Below is a small trained network, with its code and all its weights. Each question gives an input and a class and asks what happens when units are switched off, that is, made to give their printed mean instead of their output.

import numpy as np


def w(rows, s, z=0):
    codes = np.array(rows[::2]) - 128.0
    scale = np.full(codes.shape[1], s)
    scale[-1] = z or s
    return codes * scale


def f(y):
    return y / 2 * (1 + np.tanh(0.7978845608 * (y + 0.044715 * y**3)))


def log_softmax(a):
    a = a - a.max(-1, keepdims=True)
    return a - np.log(np.exp(a).sum(-1, keepdims=True))


def net(x, mask):
    res = np.array(x, float).reshape(1, 6) / 4 @ E
    y = f(res @ A[0][:, :-1].T + A[0][:, -1])
    res = res + np.where(mask, y, B[0][:, -1]) @ B[0][:, :-1]
    return log_softmax(res[-1] @ U[:, :-1].T + U[:, -1])


A, B = {}, {}
E = w([
[103,53,237,210],'x0',
[128,128,129,129],'x1',
[64,255,158,180],'x2',
[128,128,128,128],'x3',
[29,76,39,167],'x4',
[53,114,182,18],'x5',
],0.008)
A[0] = w([
[172,151,174,122,116],'neuron 1',
[187,147,169,109,110],'neuron 2',
[134,211,69,89,114],'neuron 3',
[168,132,103,175,116],'neuron 4',
[198,90,146,100,134],'neuron 5',
[170,138,109,196,115],'neuron 6',
[70,115,144,78,119],'neuron 7',
[126,179,133,133,86],'neuron 8',
[104,107,192,170,126],'neuron 9',
[101,198,139,164,2],'neuron 10',
[57,112,88,161,127],'neuron 11',
[143,166,76,88,122],'neuron 12',
[166,131,105,173,80],'neuron 13',
[118,78,195,182,108],'neuron 14',
[160,139,93,133,98],'neuron 15',
[158,183,170,126,86],'neuron 16',
[175,133,95,183,107],'neuron 17',
[149,158,110,183,84],'neuron 18',
[141,169,74,80,110],'neuron 19',
[96,94,94,140,96],'neuron 20',
[109,101,181,165,111],'neuron 21',
[182,147,180,115,127],'neuron 22',
[86,116,100,144,54],'neuron 23',
[174,121,82,190,113],'neuron 24',
[198,6,87,77,44],'neuron 25',
[61,95,82,161,155],'neuron 26',
[76,123,165,49,119],'neuron 27',
[151,156,70,78,129],'neuron 28',
[177,149,171,113,115],'neuron 29',
[72,90,76,153,142],'neuron 30',
[83,188,153,135,49],'neuron 31',
],0.012,0.0039)
B[0] = w([
[160,148,94,139,176],'neuron 1',
[174,163,74,120,185],'neuron 2',
[112,72,125,171,237],'neuron 3',
[126,121,175,88,178],'neuron 4',
[108,185,100,163,197],'neuron 5',
[119,110,173,76,195],'neuron 6',
[162,126,167,61,180],'neuron 7',
[114,141,123,150,160],'neuron 8',
[130,62,120,168,186],'neuron 9',
[47,180,154,147,176],'neuron 10',
[179,169,85,124,192],'neuron 11',
[129,62,121,169,199],'neuron 12',
[123,119,165,81,165],'neuron 13',
[121,77,110,164,202],'neuron 14',
[114,105,147,121,155],'neuron 15',
[138,162,91,140,180],'neuron 16',
[141,109,183,67,191],'neuron 17',
[112,130,166,102,174],'neuron 18',
[127,58,120,162,203],'neuron 19',
[157,177,97,137,157],'neuron 20',
[133,63,109,164,174],'neuron 21',
[173,145,84,127,190],'neuron 22',
[143,141,114,129,144],'neuron 23',
[138,124,170,70,203],'neuron 24',
[12,216,156,169,254],'neuron 25',
[191,167,86,115,204],'neuron 26',
[145,106,170,63,208],'neuron 27',
[123,59,122,172,207],'neuron 28',
[174,150,86,128,179],'neuron 29',
[186,163,86,126,198],'neuron 30',
[65,164,173,129,176],'neuron 31',
],0.011,0.0081)
U = w([
[142,6,102,216,191],'0',
[234,195,46,126,62],'1',
[31,206,148,171,252],'2',
[163,84,196,5,15],'3',
],0.012,0.0012)

Each question gives the input, the list of numbers given to net, and the class t.
The units are the neurons (one row each of A and B). Each row of codes is followed by its name. A weight is (code - 128) times the scale printed after its matrix; where a second scale follows, it is the last column's (A, B and U).
mask holds one flag per neuron, in row order. A switched-off neuron (its flag False) gives its mean, the last column of its row in B, instead of its output. The means were averaged over made-up inputs and are rounded, as every weight is.
A unit's drop is (log p(t) with every unit on - log p(t) with that unit switched off) / (log p(t) with every unit on - log p(t) with every unit switched off).
The circuit of an input: a set's keep is (log p(t) with only the set's units on - log p(t) with every unit switched off) / (log p(t) with every unit on - log p(t) with every unit switched off). Starting from the 12 units with the biggest drops (on a tie, the unit counted first), units are removed one at a time, each time the one whose removal leaves the highest keep (on an exact tie, the one counted first), for as long as the keep stays at least 0.8.
units of the circuit, in order: the units of the circuit, biggest drop first
k most important neurons: the k neurons with the biggest drops, biggest first
drop of u: that unit's drop, to one decimal
input [-3,7,4,1,6,7], class 3: units of the circuit, in order -> neuron 7
input [2,5,-6,5,6,-7], class 3: units of the circuit, in order -> neuron 24; neuron 17
input [-2,-5,4,2,-3,-4], class 2: 3 most important neurons -> neuron 27; neuron 10; neuron 7
input [-3,-5,6,2,-3,-7], class 3: 3 most important neurons -> neuron 25; neuron 17; neuron 6
input [6,-7,-2,2,-5,-7], class 3: 3 most important neurons -> neuron 6; neuron 17; neuron 24
input [-5,2,-1,-3,1,-6], class 3: 2 most important neurons -> neuron 24; neuron 17
input [6,2,-7,8,5,-8], class 3: 3 most important neurons -> neuron 24; neuron 17; neuron 6
input [0,-2,-6,-5,-2,-6], class 2: 2 most important neurons -> neuron 25; neuron 5
input [7,4,-7,1,-2,6], class 0: 2 most important neurons -> neuron 14; neuron 21
input [-6,8,-5,-7,-6,5], class 0: 3 most important neurons -> neuron 28; neuron 19; neuron 12
input [6,3,-7,3,-1,-4], class 2: drop of neuron 5 -> 0.1
input [-2,2,-4,-8,-3,-1], class 2: drop of neuron 25 -> 0.4
input [6,-7,-8,5,3,0], class 2: drop of neuron 25 -> 1.1
input [6,2,4,-5,0,5], class 0: most important neuron -> neuron 9
